Rows, each with the grade of its hidden value:
[-156 -378  131 -172 -342   28  327 -273 -219  225 -119   53  416  495
  103   39 -402 -103  276  149   85  436  366 -483   90  -79  239  340
  -17  279  109   24  -33 -196  -12 -166 -335  503  534 -281   87 -314
  -39 -471  434]
Gt
[  97  -75 -117  183   65  -18  -16  -48 -162  365 -182   76  111  359
  109 -282 -289   42 -329  -92  169  349   -3 -425   32  124   32  434
  -67   87  259 -416  297  342  193   87   15  202  256   71   86 -162
 -219 -314  240]
Cf
[  25   -3   82   91  -61 -106  187 -224  190  290 -147  258   57 -410
 -265  -38  312  -41  -95 -135   89  -28 -309 -481  242  196  -57   90
 -142 -173  203  254 -111   90 -289 -100   38 -148 -176  352   72  142
 -290  109  138]
TR
[ -34  -16   -4   82 -157 -187  -10 -112  105   46 -130   -7 -126   98
  -25 -151   43  -49 -277  -22  183  154 -284  -79   76  -13  -50   29
 -108   28  363 -217   43  155   -4    4  -21  -49 -247 -152  245   54
 -139  -44 -103]
Zl
[ -18 -223 -181  247    6  -69 -132   88 -281  363   14   28  200  312
   -3  -97 -305  -61 -330  -62   20  543   10 -356 -143   27  254  568
  120 -254  219 -281   61  -71  106  132   80  211  167  178   76 -330
   -7 -294  167]
BN
[  28   28  677 -238 -378   61  171 -141  295   12 -227 -140  221  -84
  -34  356  -11 -287  243  -61 -496 -306  123  392  424 -412 -174 -593
  -80  564  -31  238 -217  433  241 -139 -313  108 -120 -383  -22  355
   45   59 -147]
TR
[  83  -39  541  -79 -237 -108  348  -16  335   33 -209  -91  123  -29
  -87  101  198  -56  -76  149 -169  173  -29 -166  550 -276  175 -442
 -403  214  264  120  -21   33   37   84 -193  -39   86 -134    9  264
 -205 -408   85]
Zl
[ -56 -127  -34  -59 -188   51  334 -329 -127  197 -217   82   28  271
  169 -314 -223   59   48  -77  310  314   45 -286  -22  152  -90  161
  -71  286  177 -193   56  181   91 -143 -139  408  370 -198  274 -249
 -227 -358  250]
Gt
[  55 -140  322  122 -192 -214  137 -196  157   -6   25  -64   32 -338
   53  226   42 -252  -50  -39 -283  145  157  223  333 -373 -121 -293
  192  171   17  144  -22  238  -34    1  -51  -28 -184 -201  -42  234
  191  -34  165]
Gm
[  13 -152  236  -26 -172  -64   24  268   68  342   81   33  204   48
 -154  292  -76 -112   60  -66 -396  576 -109 -159   -4 -170  418   -5
  -55 -387   35   -4 -321 -136  165  -17  -11  278   33  130  -32 -195
  -41 -296  111]
Hf
[ -11  -81   48   -4 -117 -184  111 -413  198  167  -29  159   28   63
  -42  129   65  -75   -1  -61   25  112 -176 -385  223   70  -26   -6
 -145  297  117    9   -8  283 -106 -269 -216  -14 -383 -109  -28  114
 -184   29  207]
Hf
[ -25   10 -321  -88 -191 -119 -103  -95  -45  353 -113  275 -294  158
   59 -308 -241   29   28 -196  408  371 -398 -230 -339  290 -128  324
   -3 -200  253 -480   16  291  -46 -226   48  334  -47 -147  383 -305
 -234   62   79]
Hf
[ 236 -300  -49  243  -45  -70  -43   46 -366  239   85  -84  168  156
  -38   18 -204 -125 -144 -270 -205  547  153  -30 -166   36  217  457
  171 -325  165 -265    6   66   42  154   42  237  383  330 -170 -138
   43 -263 -102]
Cf
[ 137  -90  228  -87 -261 -111  140 -386   50  112 -215   57   43  -37
   56    0  -93 -191   56  -17   53 -103  174  -98  363  -75 -231  -43
  -71  507  215    4  221  370 -242  -77 -239    4  132 -255   -6  266
  -28   32  116]
Cf
[-164  -63   26 -246 -341  105 -118  -32 -185  294 -219  111  220  451
   87 -123 -548 -178  202   55  207 -153   88 -223  -49  -41  -79  423
   74  310  102 -144   23  192  -20 -206 -215  389  223 -348  336 -250
  -60  160  161]
Gt
[  88  -73  143 -106 -209 -102  131 -498   31   53   -8   10  -76   37
    9  128   87 -120   87 -214  -88   23  -44    1  135   86 -100 -135
 -110  555  138   64  -60  284 -197 -259 -257  -12 -212 -210  -39  137
  -52   75  -79]
Gt
[  70 -309   -6 -209 -391  -84  127 -370 -290  124   30    8  -13  302
   63   77 -214 -140  321 -214   -3  477  131   30 -231  123   88  212
   41  190  206 -158 -124  -11 -190 -234 -256  382  302 -267   27 -201
   58 -164  -98]
Gt
[  42  -16   17  120 -152 -214   85 -104  134  170 -139   97 -221 -344
  -91 -160  185  -52 -275  -96  140  317 -293  -45   75   28  -93  -79
  -51 -227  375  -83   -5   34 -155   91  139  -85 -109   19  240   48
  -75 -106  -26]
BN
[ 261  176  372 -158 -184   48  206   79  187  248 -148   47 -213 -416
 -147  -47  267   -1   83 -327 -217   82 -299  171  112   85  -38 -433
 -281  -42  147   75 -235  265  -67  -29   55   68  143  169  107  107
 -257  -46 -210]
Gt
[ 241 -215  284   -5 -102 -527   18 -326  291   14   47  -21   -2  370
  -61  418  296  -67 -212   75 -255  634 -125 -421  484 -118  411 -108
 -489  355  531 -222  268  156 -149  -57 -305 -322 -419 -302 -372  411
 -123 -379   84]
Gm
[  40   42  111  -83 -216 -102  -26  -84   92  254 -242  106  -95    4
   43 -141 -138 -101 -121    6  144   80 -104 -112  172  -50 -139  -11
 -113  219  308 -179  166  262  -88   -2  -44   45   35 -263  240   36
  -81  -26  104]
BN
[  -8 -194  206    1 -182   -4  172 -160  -31  173 -111   -8  302  190
  -75  121  -72 -113   45  -80 -160  203   60 -206  124  -51  121  121
  -48   85  128   31 -123   90  130  -79 -179  206  112   13  -29   -8
 -107 -217   48]
TR
[ 156   26   20   38 -168 -219 -284  229    8  210   -8   78 -206 -161
  -40  -50  -99 -170 -106 -158  -15  163 -231  134  -60  -88  -52  157
  115 -325  231 -279   46  296 -153   35  156   15 -109  -16  169   39
    4  241  -87]
Gm
[  77  -26  389  185  -49   86  167  238   79   69  -42 -215  248  -67
 -135   61   78  -87 -206 -100 -366   40  -31   84  237 -240  174 -184
  -66 -112   -2  126 -242   96  281  164    5   75   59  301  -10   75
 -135 -214 -129]
Lc
[-129  -41  109   85 -142 -157  170 -231  195   53 -119   22  -20  -50
  -31  -55  138  -45 -226   24   93  158 -213 -165  211  -76  -38 -125
  -96  138  248   36  -58   61   19  -51  -52  -52 -301 -161  225   46
 -119 -134   97]
Lc
[-122 -125 -228  140  -52  104   32  132 -309  349  -49   88  141  256
   54 -378 -388   23 -150  -40  308  294  -30 -410 -215  126  119  579
  130 -246   73 -192  -36  -70   38   16   92  403  363  198  348 -502
 -176 -183  272]
Lc
[  39 -138   -6 -156 -337  -26  119 -312 -196  112   33   48 -130  -20
   68  -75 -176 -151  245 -168  130   88   70   55 -103   95 -112   87
   94  261   65   26 -112   61 -379 -220 -160  243  183 -176  171 -153
   30  115   -3]
Lc
[ -78  -21   49   62 -122  -98  -62  -21   61  143  -94    3   35  149
  -75  -30    0  -68 -218  -64    7  137 -260 -119   33  -29   54  103
  -65   -7  257 -120  -84  117  104  -37  -18   16 -261  -64  198  -35
 -122  -24  -72]
Gt
[  58  -14   19  220   44  -57  -52  285  -31  485  -51  111   13 -233
  -68 -108  -68  -23 -372 -122 -123  552 -163 -198  -22  -36  174  147
   43 -448  189 -126  -33  -35  108  225  295  111  137  284  160 -251
  -33 -305  223]
Cf
[ -30 -169   -1  214   54   34    1   67 -196  347  -15  -51  299  429
   96  -48 -345  -24 -325   -8 -115  483  131 -354   32  -87  276  336
   19   90   88 -217   74   45  316  114  -24  270  192   66   23 -311
  -46 -458  300]
BN
[-118  207  217 -170 -341   43  160 -190  219  153 -226  104 -336 -587
  100 -179   -9 -147   85 -171   70 -184 -187  462   48 -133 -524 -545
  148  296   16  151 -210  323  -39 -156   75  149 -157 -412  529  -33
   71  220   28]
Gt
[  69   21  193  -94 -112   37  140 -235   37  220  -70   38   22   86
   30   23  -25  -40   27 -169 -110   40  -50 -137  155   60  -12 -109
 -171  467   57   39  -55  295  -11 -178 -169  110  -28  -93   38  -12
 -159  -62   90]
Gt
[ 195   36  230  166    1 -396 -353  -41  312   53    5   -3   23   -2
 -233  329  283 -216 -392  -43 -277 -131 -324 -174  448 -153   89   28
 -210  116  369  -70  173  411 -175   21  -79 -552 -767   37 -228  557
  -90  334 -185]
Gm
[  70 -112  493   94 -205 -268   42 -195  297   -2  -11 -127  102 -308
  -69  462  190 -313 -170   -3 -531  132   89  270  477 -467  -12 -477
   35  288  149  214  -55  176   28   66 -120 -239 -422 -261 -171  411
  257  -68  -12]
Cf
[ -18  -11  225 -184 -368 -157 -155  -94  161  138 -122   93    2 -147
 -202  227   57 -279  127  -96 -133 -153 -237  102   97 -101 -100  -46
   -9   15  241   92 -192  158 -210 -172 -118  -71 -345 -191  131  202
   27  378 -234]
TR
[ 104   76  164 -136 -243   53  -92  264   11  338 -222  128   49 -103
 -224  -99  -54 -110   94 -187  -12  -85 -280  -74  -43   80   -4  182
  -96 -351  212  -71 -169  190  -71  -24   54  159  186  214  215  -11
 -244  195 -204]
TR
[  12 -127  353  253 -105 -170    0  -73  179   -6 -129 -173  258  -70
  -54  235   35 -255 -334   11 -361   45   84  168  391 -424  -56 -166
  107  113  177   18   32  278  287  170  -57 -131 -284 -106  -82  337
  131 -114  -56]
Cf
[ 107   -2   53  159  -70 -173  -20  -18   91  268 -142  112  -97 -321
  -99  -96   96  -95 -292 -125   16  225 -201  -95  128   -4  -84   41
   -7 -212  310  -88   69  166 -106  124  155  -96  -63  124  126   89
  -59  -36   33]
Cf
[  90  209 -377 -158 -138   18  -19 -101 -142  470 -198  359 -573 -142
   84 -642 -121  160    1 -378  605  254 -511 -172 -435  564 -296  265
  -93 -125  316 -423   45  324 -278 -197  218  295  222   -4  575 -405
 -352  127   26]
Gt
[ 164 -164 -159  238   78 -143  -98   58 -232  333  157   61  -11  136
   75  -66 -202  -18 -220 -214  -62  611  -11 -247 -139   75  209  422
  124 -216  101 -317  101  169    2   39  124  195  117  207  -40 -250
  -46 -213  237]
Gm
[  -9 -103   63  208  -84 -155 -130  115    6  228 -137   12  141   24
  -45  -26 -141 -153 -330    5  -48  260  -58 -103  106 -190   29  231
  109 -225  274 -201   98  143  147  168   94   30  -50    3  121   12
   21 -118   75]
Cf
[ 105  -49  -71  203  -79 -417  -51  -77  150  205  119  141 -447 -566
  -42   27  282  -76 -307 -233  -69  725 -373  148  -84  -19  -12 -160
  123 -442  324 -152  -56   27 -194   60  309 -138 -390  -20  148  -14
  122  -92   49]
Gm
[ -34  -30  -13  -52 -293  -33   36  -54  -67  268 -241  148  -89 -172
   48 -293 -253 -140  -18  -13  302   57  -19  -47    1  -20 -246  150
  118  -44  229 -111   73  113 -194   17   49  207  275 -157  388 -127
  -13   41  137]
BN
[  73 -108  188  134  -87 -113 -102   19   -2  252  -44   14  211  -60
  -85  153  -98 -218 -191  -25 -225   90   70 -141  241 -188   69  147
   65   22  139   34   49  137  -57   88  -22  -50  -52   75  -63   98
   68    6  115]
Cf
[  33   -1   68   73 -159 -107  -33  115   50  188  -31   64  -66 -268
 -182  -80   89 -120 -158  -66   45   48 -255 -105   71   -8   44   78
  -23 -291  207   69 -135  -54 -271   50  100  -71  -85  204  197   -1
  -95  130  -65]
Zl
[  10  -47  452 -118 -301  -37  -10 -119  153  -37 -181 -138  302  239
  -39  203 -144 -290   21  158 -164 -455  163  -29  519 -349  -53 -117
 -136  609  112  131   66  305  -60  -60 -374  -80 -130 -301  -28  357
  -25  179  -51]
Zl
[ -67 -125 -290  290   29   71 -102  280 -335  310  -47    8  153  323
  -16 -405 -350   28 -339 -100  264  327 -135 -333 -287  132  165  695
  151 -494  163 -353  -17  -22  177  147  182  332  293  366  301 -444
 -204 -180   56]
Zl

[  48  -67   13 -201  184 -111  -39   78  151  139  -41 -213  -21 -184
 -131  -40  -13   -7  -85   34   96    4   58  112   55   50  -39  123
   51  189   48   29   26   54   13  116 -144  -88   46   -1  -49    7
   -4  -22  -24]
CP
[-227 -147   67 -261   10 -320  264 -183  -27 -108    9  252   77  217
  -31  144 -325 -341 -281  133  144   21  150   63  487   41 -201  287
 -241 -190 -121  196   95 -137  125  214 -138  447  254 -483  135   30
  155 -287  203]
Zd
[ -73   71 -102  201 -114  170 -335  -77 -132   46  -12    3  -69  153
  123   77 -202   -5 -115  -47  175 -291   80  116 -141 -329  -13 -356
  223   65  -63  -52  -19   -7   84  152  -61 -171  109  118  -87 -217
   26  149   97]
QJ
[-283   62    1  -55   56   86  -51   18   50  121   59 -157   18  -41
   37  112 -161  -21  -71  -37  103 -274  -86  108   38  147  -28  -71
   22   24 -114 -197   81 -160  -93   89 -240   63   55 -146   70 -208
  100    9 -198]
PZ
[ 151  -41 -120 -263  103   75  238  216  -37   66  -76   80 -210  105
  350 -457  340  260  -91  -14 -328   50 -201  -91  200  -98 -233  220
  110 -244   -5 -298 -224   81  327 -157   -1   26  124   68 -298  272
  -35 -280    1]
LH
[ -50 -169   21 -354  318  -22  -62  248  128  155 -114 -302  -68   -8
  -56  -35  -77   28   -1  -64   69 -116 -173   40  -69  123 -249   47
 -142  221   35  -17   10  101   26    9 -259   45   61 -220   45   54
  -48  -32  -10]
ZR
[  40  554  237  116  108  475 -190  240 -265   46   20  451 -344  266
 -374   42   84 -491  -71 -371  341  -27  480 -175   62  408  174  -24
  111 -101 -216 -678  198 -379 -387  197 -441  382 -265 -146  189 -499
 -294  182 -140]
LH
[ -25  432   95  113  117  474 -302  136 -213   76   80  203 -253  340
 -162  143  -62 -338  -71 -340  292 -156  313 -127   56  146  139 -126
   95  -96 -168 -500   98 -322 -375  180 -310  283 -210 -253  110 -432
 -276  237 -145]
Zd
[ 233   16 -253 -124  140   66  212  130  -74   73  -41   70 -221  170
  445 -534  379  220 -132   43 -245   91  -69 -204  193 -276 -215  302
  154 -385   18 -169 -387  168  310  -24  139  -20   45   57 -321  226
 -115 -215  109]
LH
[ 120  -21   12 -216   31  -82  -34   94  100   21   44  -27   81 -126
 -140  -15   -2  -90 -103   35   46  127  -14  148  -40 -120  100   70
  184  150   50  -47  113   28   52  133  -22 -220    1  264 -109   36
  -39   56   10]
Fh
[  71  694  242  281  111  681 -524  107 -371  123   75  449 -405  478
 -350  234   31 -500  -41 -520  416 -127  614 -149  195  140  303 -305
  184 -194 -226 -692   79 -417 -523  181 -405  384 -384 -270  105 -597
 -377  367 -147]
NL
[ -50  137  -75   70  -90  142 -181  -43    3  125  202 -110   98   -4
   78  157   -7  -78 -111   54   61  -76  -55  167   25 -347  229 -139
  368 -224  -27  -25  -33 -110 -104  168   23 -196 -146  164 -129 -160
   -2  190  -82]
QJ
[ 246  424 -269  178  161  348 -312   75   93  133   29 -164  -92 -302
  130 -473  226  442   91 -298   15 -154   73  -44 -410  -28  294 -163
  335  556    2 -821 -103  160  -10   33  109 -785  -76  743 -343 -188
 -179  324 -418]
ZR
[  77   25 -148 -139   92  212 -222  201   46   78  134 -248   44   97
  108   38  -32    2  -44  -68   16  -56 -235   41 -243 -311   79  -84
  238   34   53  -95   10    4  -96  113   28 -247 -118  147 -127  -45
 -195  244  -67]
CP
[ -15  -41 -298 -199  172  271  272  337  -39  121   67 -220 -216  266
  602 -375  276  229 -112   28 -312 -123 -416 -255   53 -108 -317  320
  109 -525  -27 -190 -285  -55   84  -58  -12  204    5 -261 -165  127
 -158 -198  -81]
Fh
[ -77  -39  -78  -21  -69  134  -94  149   42   83   72 -233  -41  -53
   85   80  -88    1 -142   57   23 -184 -127  121 -142  -64  -18  -42
  274   13   -2  -22  133 -164  -58  134 -137  -60   82   68  -51 -145
  -13   46  -83]
Zd
[  73  -19    5 -133   29  -91 -195 -100   16   17   45   43   92   85
 -101  134 -156 -154 -128   -3  145   57  106  163  124 -330   87  -78
  105   74   27   81   16   55   58  167   29 -139   21   70 -113    9
  -21  102  127]
NL
[ -38   79 -148  -45   82  -31  -37  -17   -5  -70   74   45  100  103
   19  -43 -210 -198 -136   -2  239  -35   69  -53 -165 -106    7   95
    3  110  -51  -83   53   36  -11  307   24 -119   19   57   60 -162
  -90  132   70]
Fh
[-125 -241  196 -362  509  -82 -269  219  212  399 -302 -536 -186 -190
 -250   51  -60  149  119 -119  167 -276  -59  177   65  306 -362 -159
 -272  402   65   78  -86  216   19 -116 -510  100   67 -415   88   34
   78  -66  -42]
PZ
[ 104  359  117  132   89  342 -386   86 -106  179  112   41 -175  118
 -273  211   48 -325  -74 -192  289  -25  350   27   86  -60  273 -146
  297 -123  -52 -219   45 -222 -368  222 -223   73 -302  -50   -2 -366
 -238  301  -86]
NL
[-119  -78 -138 -198   71   12   77  109   94   38   85 -211   64    2
  184  -34  -99   48 -113   47  -36 -119 -242   42  -49  -44  -86  117
   56   -1  -20  -70   36  -54   20   96  -49  -46   89  -44  -41   -1
    2  -29  -96]
CP
[   4  -18  -37 -164   78   94   -1  117   71  191   41 -204  -89  -55
  154  -68  158  155  -76   14 -152  -70 -155  102  195  -94  -32   40
  203 -168   12 -115 -105  -59   40  -52  -96  -15    6  -21 -199   68
   15  -84 -134]
NL
[-121  162  115 -501  573 -173   82 -138  247  327  142 -171  225  -59
 -112   37  168  -48  109 -115   29  168  -78   66  683   40  157  225
 -306 -259  -54 -201 -362  149 -154  -53  -76   68 -385 -429  -37  159
   40   12 -283]
PZ
[  63  288  104   -1   93  304 -190  200  -59  120  111   29 -158   77
 -239  137   46 -306  -93 -161  203   -1  213  -14   35  113  192   21
  229  -90  -61 -273  141 -276 -345  195 -262  143 -231  -76   52 -305
 -231  195 -135]
CP
[ -56 -196 -262 -186   60 -205   56  -95  158    8   62 -256  190  -57
  288 -109 -161  169 -138  156  -38  -76 -221   99  -28 -318 -101  110
   39  101   51  137  -95  170  220  138  171 -290  194  101 -164  137
   86  -39   36]
Zd
[ -92 -420 -324 -379   22 -478  322 -106  270  -88   -3 -262  323 -212
  396 -288 -186  332 -160  299 -192  -17 -433  156  -75 -283 -247  261
  -71  251   82  203  -64  318  509   68  262 -422  420  255 -211  370
  248 -243   83]
ZR
[-237   43   -6  -57   46  158  -91   85   44  200   79 -244   -3  -28
   97  122  -40   27  -45   -3   25 -257 -194  138   34   -7  -10 -130
  141 -137  -78 -116  -12 -135  -91   32 -218   19  -45 -115    0 -152
   78   37 -182]
QJ
[-363 -125  121 -188   -2 -199  157 -154  -58   31   23  134   65  231
   -4  275 -285 -329 -216  139  149 -120   31  131  473   -7 -197   80
 -178 -370 -155  245   17 -166   58  149 -248  485  135 -572  179  -51
  218 -230  163]
QJ
[-207   90  -46  -90  115  192  156  249   96  178  139 -308  -92 -110
   79   12   55  -63 -122   43   10 -175 -136  -35   27  326  -35  262
  140 -220  -84 -179   90 -317 -278  138 -294  235  -74 -257  103 -231
  -49  -47 -293]
CP
[-344  102  225  -16  -32 -154 -181 -140  174   87   68  -97  234 -384
 -486  399 -397 -290  -74   13  414 -195  188  372  -54  339  236 -183
   32  447 -116 -102  406 -196 -218  280 -353 -124   45   96  242 -395
  235  162 -217]
PZ
[  88  386 -336  266  164  268 -191  -60   28   85   16 -120 -128 -154
  251 -454   69  348  -12 -222  111 -259  193 -153 -265   37  125  -27
  166  398  -69 -665 -160   99   -8  148   81 -504   42  387 -214 -267
 -127  198 -313]
CP
[  50  162  -42   23   87  251 -193  249  271  366   98 -582  -66 -590
  -46  -89  296  330   44  -15  -85 -166 -148  223 -208  154  261  -76
  509  216   69 -342   46 -105 -213   -8 -186 -466 -152  455 -221 -180
  -11  174 -495]
NL
[-187  -33   70 -178   45  -25   81   77  125  150   57 -191    5 -170
  -47  103  -36  -36 -115   71    6 -116  -85  169  184  183  -21   99
   92  -59  -52  -59  110 -191  -74   63 -253  121   57 -137   18  -80
  116 -107 -180]
NL
[-138 -400   -3 -415  -10 -273  219  110  -73 -142  105   67  148  498
   33  342 -362 -607 -333  304  143  153 -181   13  179 -360 -319  325
 -108 -523   10  714  113 -100   55  338  -56  543   80 -583  218  113
  -60 -145  518]
Fh
[-148 -177   78 -341  395  -37  -85  206  151  230 -195 -369 -140  -63
  -87  -27 -110  100   30 -104  104 -240 -106   59   33  299 -332    6
 -260  302    5  -53  -14   92   19  -45 -390  144  127 -383   91   17
   28 -102  -74]
Zd
[ -22 -152  117 -283  536   68 -259  373  100  288 -357 -404 -338  -42
 -228 -124  -66   81   95 -218  242 -289   38  -38 -190  420 -448  -73
 -302  510   40  -94  -18  197   -7  -34 -532  149   98 -387  158  -68
 -107  -27   19]
ZR
[ -53   10  -32 -158   60   54  -70   76   75   73   70 -135   37  -29
   11   46  -82   -8  -82  -31   31  -84  -98  110   -2  -43   34   -6
  111   79  -16 -137   74  -73  -35   87  -96  -86   26   33  -60  -53
  -14   51 -115]
Zd
[ -13  122   74   29   36  110 -193   99  211  359   51 -412  -29 -525
 -150   28  221  193   14   38   -2 -136  -28  312  -10   72  239 -154
  430  114   31 -170   12  -71 -124    4 -227 -354 -132  338 -168 -158
  113  110 -335]
QJ
[-275  128  -96   50   98  215  -67   44   19  207   64 -250  -64   -7
  211    0  -28  103  -37  -44   51 -351 -132   28   19   77  -57  -89
   86 -134 -123 -238  -95 -126 -104   54 -212   35  -23 -173   15 -229
   65   27 -235]
QJ
[  99  343 -254  168  147  334 -226   94   95  150   23 -246 -122 -278
  177 -391  147  408   48 -238   16 -254   24  -48 -345   93  174 -106
  269  454  -32 -714  -65   50  -52   43   -4 -568   -3  505 -244 -229
 -120  221 -424]
CP
[ -41    7  -92 -109   82  -15   91  184  120   92  129 -230   74 -152
  -19  -20   19 -166 -132  153  109   21  -95   14 -165   28   30  243
  199  -98   11   51   77  -68 -127  268  -88  -67 -105   70   59 -142
  -69   69  -49]
LH
[ -96 -297  -55 -422  586   55 -131  448  165  309 -175 -662 -165   94
   41  -46  -56   50   74  -54  126 -235 -336 -100 -230  138 -494   84
 -277  119   96  207 -154  217  -79   15 -364  189  -58 -563  168   44
 -175   13   58]
ZR
